Below is a small trained network, with its code and all its weights. Each question gives an input and a class and asks what happens when units are switched off, that is, made to give their printed mean instead of their output.

import numpy as np


def w(rows, s, z=0):
    codes = np.array(rows[::2]) - 128.0
    scale = np.full(codes.shape[1], s)
    scale[-1] = z or s
    return codes * scale


def f(y):
    return np.maximum(y, 0)


def log_softmax(a):
    a = a - a.max(-1, keepdims=True)
    return a - np.log(np.exp(a).sum(-1, keepdims=True))


def net(x, mask):
    res = np.array(x, float).reshape(1, 7) / 4 @ E
    y = f(res @ A[0][:, :-1].T + A[0][:, -1])
    res = res + np.where(mask, y, B[0][:, -1]) @ B[0][:, :-1]
    return log_softmax(res[-1] @ U[:, :-1].T + U[:, -1])


A, B = {}, {}
E = w([
[141,134,66,198,161,68,70,58,144,86,79],'x0',
[62,74,69,120,74,156,47,177,137,87,173],'x1',
[21,153,69,165,203,254,218,156,122,50,29],'x2',
[129,129,127,128,127,129,127,130,128,130,125],'x3',
[96,194,83,69,33,102,160,81,145,138,94],'x4',
[131,129,123,129,128,127,125,139,126,135,120],'x5',
[33,180,153,108,183,91,94,126,128,186,144],'x6',
],0.0094)
A[0] = w([
[202,108,172,112,80,54,55,126,128,176,184,3],'neuron 0',
[55,159,174,112,167,52,61,128,123,190,151,52],'neuron 1',
[151,156,168,121,167,126,162,94,131,128,130,94],'neuron 2',
[181,74,178,167,206,125,67,153,125,138,182,41],'neuron 3',
[156,86,155,137,167,121,99,155,115,134,137,38],'neuron 4',
[166,125,70,171,153,40,44,54,127,117,115,56],'neuron 5',
[138,112,207,70,76,154,171,192,121,192,200,64],'neuron 6',
[252,72,122,139,49,134,141,127,123,82,128,64],'neuron 7',
[93,82,107,114,59,126,15,166,136,111,186,43],'neuron 8',
[121,171,103,98,10,68,127,75,125,158,127,41],'neuron 9',
[219,166,192,123,156,76,164,98,132,177,118,64],'neuron 10',
],0.015,0.0037)
B[0] = w([
[62,120,104,159,198,227,151,148,122,77,88,252],'neuron 0',
[156,159,131,112,167,188,114,101,155,211,249,201],'neuron 1',
[110,63,86,139,105,115,110,153,108,127,144,166],'neuron 2',
[139,191,125,31,80,85,203,170,158,130,79,198],'neuron 3',
[101,186,129,87,79,115,167,120,137,127,107,161],'neuron 4',
[155,123,207,155,105,124,25,120,139,52,97,213],'neuron 5',
[164,141,191,160,114,105,19,103,150,47,84,221],'neuron 6',
[130,166,137,108,175,170,101,104,151,220,246,208],'neuron 7',
[142,34,77,187,103,48,170,108,63,170,126,212],'neuron 8',
[129,191,130,44,96,93,205,175,154,124,80,214],'neuron 9',
[130,40,71,183,96,64,156,110,71,160,133,214],'neuron 10',
],0.015,0.022)
U = w([
[40,122,102,158,222,229,157,152,109,76,74,255],'0',
[180,138,217,138,88,76,2,97,147,75,108,108],'1',
[136,42,74,155,90,36,149,109,58,188,151,50],'2',
[132,208,138,8,82,69,191,172,160,149,99,140],'3',
[153,170,146,94,169,153,85,81,157,236,255,91],'4',
],0.0084,0.0031)

Each question gives the input, the list of numbers given to net, and the class t.
The units are the neurons (one row each of A and B). Each row of codes is followed by its name. A weight is (code - 128) times the scale printed after its matrix; where a second scale follows, it is the last column's (A, B and U).
mask holds one flag per neuron, in row order. A switched-off neuron (its flag False) gives its mean, the last column of its row in B, instead of its output. The means were averaged over made-up inputs and are rounded, as every weight is.
A unit's drop is (log p(t) with every unit on - log p(t) with that unit switched off) / (log p(t) with every unit on - log p(t) with every unit switched off).
The circuit of an input: a set's keep is (log p(t) with only the set's units on - log p(t) with every unit switched off) / (log p(t) with every unit on - log p(t) with every unit switched off). Starting from all 11 units, units are removed one at a time, each time the one whose removal leaves the highest keep (on an exact tie, the one counted first), for as long as the keep stays at least 0.8.
circuit, biggest first: the units of the circuit, biggest drop first
unit that matters most: the unit with the biggest drop
top k neurons: the k neurons with the biggest drops, biggest first
drop of u: that unit's drop, to one decimal
input [4,-1,-2,-3,-4,4,-8], class 4: unit that matters most : neuron 7
input [-6,-4,2,7,5,-4,-8], class 4: top 2 neurons : (neuron 7; neuron 5)
input [7,-7,4,-4,0,1,0], class 1: top 3 neurons : (neuron 8; neuron 0; neuron 5)
input [-7,7,-2,3,-6,-7,0], class 1: top 4 neurons : (neuron 6; neuron 10; neuron 9; neuron 2)
input [1,7,-1,-2,-3,-4,5], class 2: top 2 neurons : (neuron 8; neuron 7)
input [-6,-1,-6,8,-2,3,2], class 0: top 2 neurons : (neuron 0; neuron 5)
input [0,-7,-1,-6,2,5,-6], class 2: top 2 neurons : (neuron 10; neuron 1)
input [6,-3,-7,-3,3,-8,1], class 0: top 2 neurons : (neuron 0; neuron 6)
input [-5,1,-5,5,-2,2,-5], class 0: top 3 neurons : (neuron 0; neuron 5; neuron 1)
input [-5,2,-3,3,-7,-4,0], class 3: top 3 neurons : (neuron 3; neuron 5; neuron 4)
input [-6,5,0,-6,-4,-2,5], class 1: top 2 neurons : (neuron 6; neuron 10)
input [7,-2,-8,-4,4,-1,-4], class 0: top 2 neurons : (neuron 0; neuron 6)
input [4,-6,1,-7,2,3,8], class 4: top 2 neurons : (neuron 1; neuron 8)
input [2,0,2,1,-6,0,8], class 4: circuit, biggest first : (neuron 1)
input [1,-3,6,1,-8,-2,8], class 3: circuit, biggest first : (neuron 0; neuron 3)
input [5,8,-2,0,4,-2,2], class 2: drop of neuron 6 : 0.7
input [-1,5,-4,1,-8,3,5], class 3: drop of neuron 3 : 2.8
input [0,2,1,-1,1,7,8], class 4: drop of neuron 6 : 0.0
